Below are the code and all the weights of a small trained network. Each question names an input and a target symbol and asks about switching units off, where a switched-off unit gives its printed mean instead of its output.

import numpy as np


def w(rows, s, z=0):
    codes = np.array(rows[::2]) - 128.0
    scale = np.full(codes.shape[1], s)
    scale[-1] = z or s
    return codes * scale


def f(y):
    return y / 2 * (1 + np.tanh(0.7978845608 * (y + 0.044715 * y**3)))


def softmax(a):
    e = np.exp(a - a.max(-1, keepdims=True))
    return e / e.sum(-1, keepdims=True)


def log_softmax(a):
    a = a - a.max(-1, keepdims=True)
    return a - np.log(np.exp(a).sum(-1, keepdims=True))


def net(x, mask):
    ids = ['βγεζηλμπσψ'.index(c) for c in x.split()]
    T = len(ids)
    res = E[ids] + P[:T]
    u = 0
    for l in range(3):
        r = res
        for j in range(3):
            rows = slice(2 * j, 2 * j + 2)
            q, k, v = (r @ M[l][rows].T for M in (Q, K, V))
            z = softmax(np.where(np.tri(T) > 0, q @ k.T / 2**0.5, -1e9)) @ v
            o = O[l][rows]
            res = res + np.where(mask[u + j], z, o[:, -1]) @ o[:, :-1]
        u += 3
        y = f(res @ A[l][:, :-1].T + A[l][:, -1])
        res = res + np.where(mask[u : u + 8], y, B[l][:, -1]) @ B[l][:, :-1]
        u += 8
    return log_softmax(res[-1] @ U[:, :-1].T + U[:, -1])


Q, K, V, O, A, B = {}, {}, {}, {}, {}, {}
E = w([
[164,103,107,44,149],'β',
[197,97,178,86,123],'γ',
[99,83,105,104,94],'ε',
[135,144,153,159,133],'ζ',
[152,93,112,187,130],'η',
[140,253,141,140,127],'λ',
[81,71,193,182,112],'μ',
[80,138,92,158,246],'π',
[192,132,153,167,126],'σ',
[6,152,203,108,66],'ψ',
],0.017)
P = w([
[189,72,254,125,194],'0',
[98,197,123,110,79],'1',
[103,200,121,139,109],'2',
[108,212,116,169,125],'3',
[122,223,124,177,116],'4',
[118,224,120,186,115],'5',
[134,235,130,183,112],'6',
],0.0059)
Q[0] = w([
[90,156,119,108,206],'L0H1',
[146,128,117,109,236],'L0H1',
[75,71,8,49,93],'L0H2',
[190,84,33,153,116],'L0H2',
[219,153,107,251,161],'L0H3',
[147,93,156,161,84],'L0H3',
],0.011)
K[0] = w([
[85,102,70,199,118],'L0H1',
[84,135,44,72,148],'L0H1',
[37,224,11,153,133],'L0H2',
[106,191,213,48,132],'L0H2',
[137,134,254,84,205],'L0H3',
[122,95,137,108,184],'L0H3',
],0.0095)
V[0] = w([
[129,150,254,31,178],'L0H1',
[236,49,214,182,78],'L0H1',
[180,68,35,154,130],'L0H2',
[150,200,90,98,191],'L0H2',
[159,222,145,142,67],'L0H3',
[213,94,95,155,60],'L0H3',
],0.0045)
O[0] = w([
[112,197,96,250,105,180],'L0H1',
[108,204,167,120,233,253],'L0H1',
[30,20,135,82,198,108],'L0H2',
[127,207,101,131,130,96],'L0H2',
[180,119,69,2,146,135],'L0H3',
[129,116,168,98,200,122],'L0H3',
],0.0052,0.0024)
A[0] = w([
[91,173,57,137,113,18],'L0N1',
[167,27,148,63,123,164],'L0N2',
[27,86,2,118,152,191],'L0N3',
[231,122,113,118,76,56],'L0N4',
[181,36,91,144,118,50],'L0N5',
[193,212,164,133,91,254],'L0N6',
[221,149,108,111,177,30],'L0N7',
[217,193,41,223,210,151],'L0N8',
],0.0078,0.0035)
B[0] = w([
[121,129,138,11,198,121],'L0N1',
[189,59,162,135,125,127],'L0N2',
[166,254,126,136,106,140],'L0N3',
[33,33,27,142,188,128],'L0N4',
[93,88,132,83,130,118],'L0N5',
[169,77,115,69,53,241],'L0N6',
[4,146,75,16,145,132],'L0N7',
[106,198,176,63,98,254],'L0N8',
],0.0077,0.0072)
Q[1] = w([
[191,156,132,71,179],'L1H1',
[26,146,94,148,66],'L1H1',
[159,92,148,170,68],'L1H2',
[64,74,165,77,173],'L1H2',
[71,184,74,182,197],'L1H3',
[77,189,1,180,89],'L1H3',
],0.0084)
K[1] = w([
[153,112,112,97,209],'L1H1',
[185,201,103,144,81],'L1H1',
[209,75,165,245,185],'L1H2',
[54,127,68,119,80],'L1H2',
[36,88,93,220,173],'L1H3',
[1,142,137,126,73],'L1H3',
],0.0082)
V[1] = w([
[140,110,136,160,103],'L1H1',
[173,121,137,200,34],'L1H1',
[202,73,255,127,194],'L1H2',
[194,237,230,187,141],'L1H2',
[60,77,163,27,146],'L1H3',
[136,74,68,79,88],'L1H3',
],0.0062)
O[1] = w([
[159,130,152,115,86,131],'L1H1',
[124,117,254,129,43,160],'L1H1',
[195,42,88,163,105,194],'L1H2',
[177,155,9,148,63,254],'L1H2',
[83,148,103,158,196,114],'L1H3',
[77,72,167,68,171,91],'L1H3',
],0.0073,0.0074)
A[1] = w([
[152,78,18,150,143,243],'L1N1',
[222,8,228,167,121,158],'L1N2',
[128,77,144,219,163,52],'L1N3',
[128,45,246,125,220,179],'L1N4',
[220,175,51,4,179,3],'L1N5',
[131,96,2,165,213,140],'L1N6',
[188,183,141,171,198,34],'L1N7',
[98,103,59,115,93,153],'L1N8',
],0.0073,0.0049)
B[1] = w([
[188,81,175,71,135,244],'L1N1',
[145,31,41,154,109,253],'L1N2',
[130,88,183,255,206,126],'L1N3',
[47,54,7,183,152,137],'L1N4',
[94,93,185,108,140,188],'L1N5',
[27,98,135,93,179,143],'L1N6',
[91,122,36,178,157,126],'L1N7',
[153,100,213,162,178,160],'L1N8',
],0.0078,0.0053)
Q[2] = w([
[235,160,182,108,81],'L2H1',
[166,32,73,107,130],'L2H1',
[74,173,192,66,70],'L2H2',
[2,201,94,118,194],'L2H2',
[142,99,112,182,228],'L2H3',
[211,14,118,123,92],'L2H3',
],0.0092)
K[2] = w([
[186,92,19,182,150],'L2H1',
[205,119,161,119,92],'L2H1',
[91,225,200,98,37],'L2H2',
[1,230,123,100,162],'L2H2',
[120,135,147,170,212],'L2H3',
[110,13,36,185,116],'L2H3',
],0.0096)
V[2] = w([
[135,163,49,118,115],'L2H1',
[41,90,97,115,254],'L2H1',
[165,138,141,93,222],'L2H2',
[248,120,167,172,223],'L2H2',
[83,44,98,137,69],'L2H3',
[85,149,204,96,170],'L2H3',
],0.0075)
O[2] = w([
[63,114,120,175,67,147],'L2H1',
[242,127,207,188,164,103],'L2H1',
[204,150,3,144,134,90],'L2H2',
[93,174,22,158,221,181],'L2H2',
[142,93,186,210,172,228],'L2H3',
[187,111,172,54,96,9],'L2H3',
],0.0073,0.015)
A[2] = w([
[135,104,221,176,151,120],'L2N1',
[117,64,231,93,119,1],'L2N2',
[74,69,94,213,234,79],'L2N3',
[161,201,74,136,204,152],'L2N4',
[199,72,208,180,206,93],'L2N5',
[166,189,178,166,41,156],'L2N6',
[59,2,160,32,134,196],'L2N7',
[180,235,87,142,82,175],'L2N8',
],0.0081,0.0062)
B[2] = w([
[91,120,177,130,207,168],'L2N1',
[56,221,62,61,137,149],'L2N2',
[180,214,139,131,73,252],'L2N3',
[145,120,113,45,115,182],'L2N4',
[57,116,155,33,157,207],'L2N5',
[123,25,169,88,118,178],'L2N6',
[254,214,128,189,190,166],'L2N7',
[183,5,56,116,160,174],'L2N8',
],0.0087,0.023)
U = w([
[133,84,119,110,179,106],'β',
[254,120,85,182,119,80],'γ',
[83,132,145,167,163,124],'ε',
[25,145,64,124,136,255],'ζ',
[143,192,83,72,234,129],'η',
[210,125,120,65,88,63],'λ',
[110,185,138,212,77,64],'μ',
[143,86,140,176,90,150],'π',
[131,98,9,34,209,45],'σ',
[88,185,148,102,86,145],'ψ',
],0.0089,0.0069)

Each question gives the input, a string of symbols that net reads in full, and the target symbol t.
The units are the heads (2 rows each of Q, K, V and O) and the neurons (one row each of A and B). Each row of codes is followed by its name. A weight is (code - 128) times the scale printed after its matrix; where a second scale follows, it is the last column's (O, A, B and U).
mask holds one flag per unit, layer by layer, with each layer's heads first. A switched-off unit (its flag False) gives its mean, the last column of its rows in O or B, instead of its output. The means were averaged over made-up inputs and are rounded, as every weight is.
A unit's drop is (log p(t) with every unit on - log p(t) with that unit switched off) / (log p(t) with every unit on - log p(t) with every unit switched off).
most important unit: the unit with the biggest drop
top k neurons: the k neurons with the biggest drops, biggest first
top k neurons in layer l: the k neurons of layer l with the biggest drops, biggest first
which heads matter: for each layer, one digit per head in row order, 1 if its drop is at least 0.15 and else 0, layers parted by /
input η ε ε ε η, target η: top 4 neurons : [L2N5; L0N6; L1N3; L1N2]
input ζ λ λ η ζ, target ζ: which heads matter : 000 / 010 / 100
input β η λ η σ, target β: most important unit : L1H2
input ε ζ λ λ σ, target ε: top 2 neurons in layer 1 : [L1N4; L1N2]
input η η η η η, target η: top 2 neurons : [L2N5; L1N2]
input π σ γ η η η, target π: which heads matter : 001 / 110 / 000
input ζ ψ γ γ, target γ: top 4 neurons in layer 2 : [L2N7; L2N5; L2N2; L2N1]
input ψ γ η π ζ, target ψ: top 2 neurons : [L2N2; L0N4]
input η π ζ σ σ, target η: top 3 neurons : [L1N2; L2N5; L1N4]
input β ζ γ η, target β: top 3 neurons : [L1N4; L0N8; L2N3]
input η ζ ψ ζ, target η: top 2 neurons : [L1N2; L2N5]
input η η σ, target η: which heads matter : 110 / 010 / 111
input ε η γ η γ η η, target ε: top 3 neurons : [L1N4; L1N2; L0N2]
input η σ η γ, target γ: which heads matter : 000 / 000 / 100
input β η γ σ ζ γ η, target β: which heads matter : 000 / 011 / 100
input ζ η λ, target λ: which heads matter : 000 / 000 / 011
input σ η η ε σ ζ, target σ: top 2 neurons in layer 0 : [L0N7; L0N6]
input η ψ λ π, target σ: which heads matter : 000 / 000 / 001
input λ η ε γ ψ μ π, target σ: most important unit : L0N3
input η σ λ γ ε, target η: which heads matter : 010 / 010 / 111
input σ η γ ζ ζ η σ, target σ: top neuron in layer 2 : [L2N3]
input ζ η ζ η, target ζ: which heads matter : 000 / 000 / 100
input σ γ η ε ζ η ζ, target σ: top 3 neurons : [L0N7; L2N3; L2N8]
input σ η γ η ψ η μ, target μ: top 3 neurons : [L0N8; L2N8; L2N5]
input π η η η ε, target π: top 2 neurons : [L0N3; L0N6]
input ψ ζ λ γ η, target ψ: which heads matter : 110 / 110 / 010
input μ ψ η, target μ: top 2 neurons : [L1N2; L2N3]
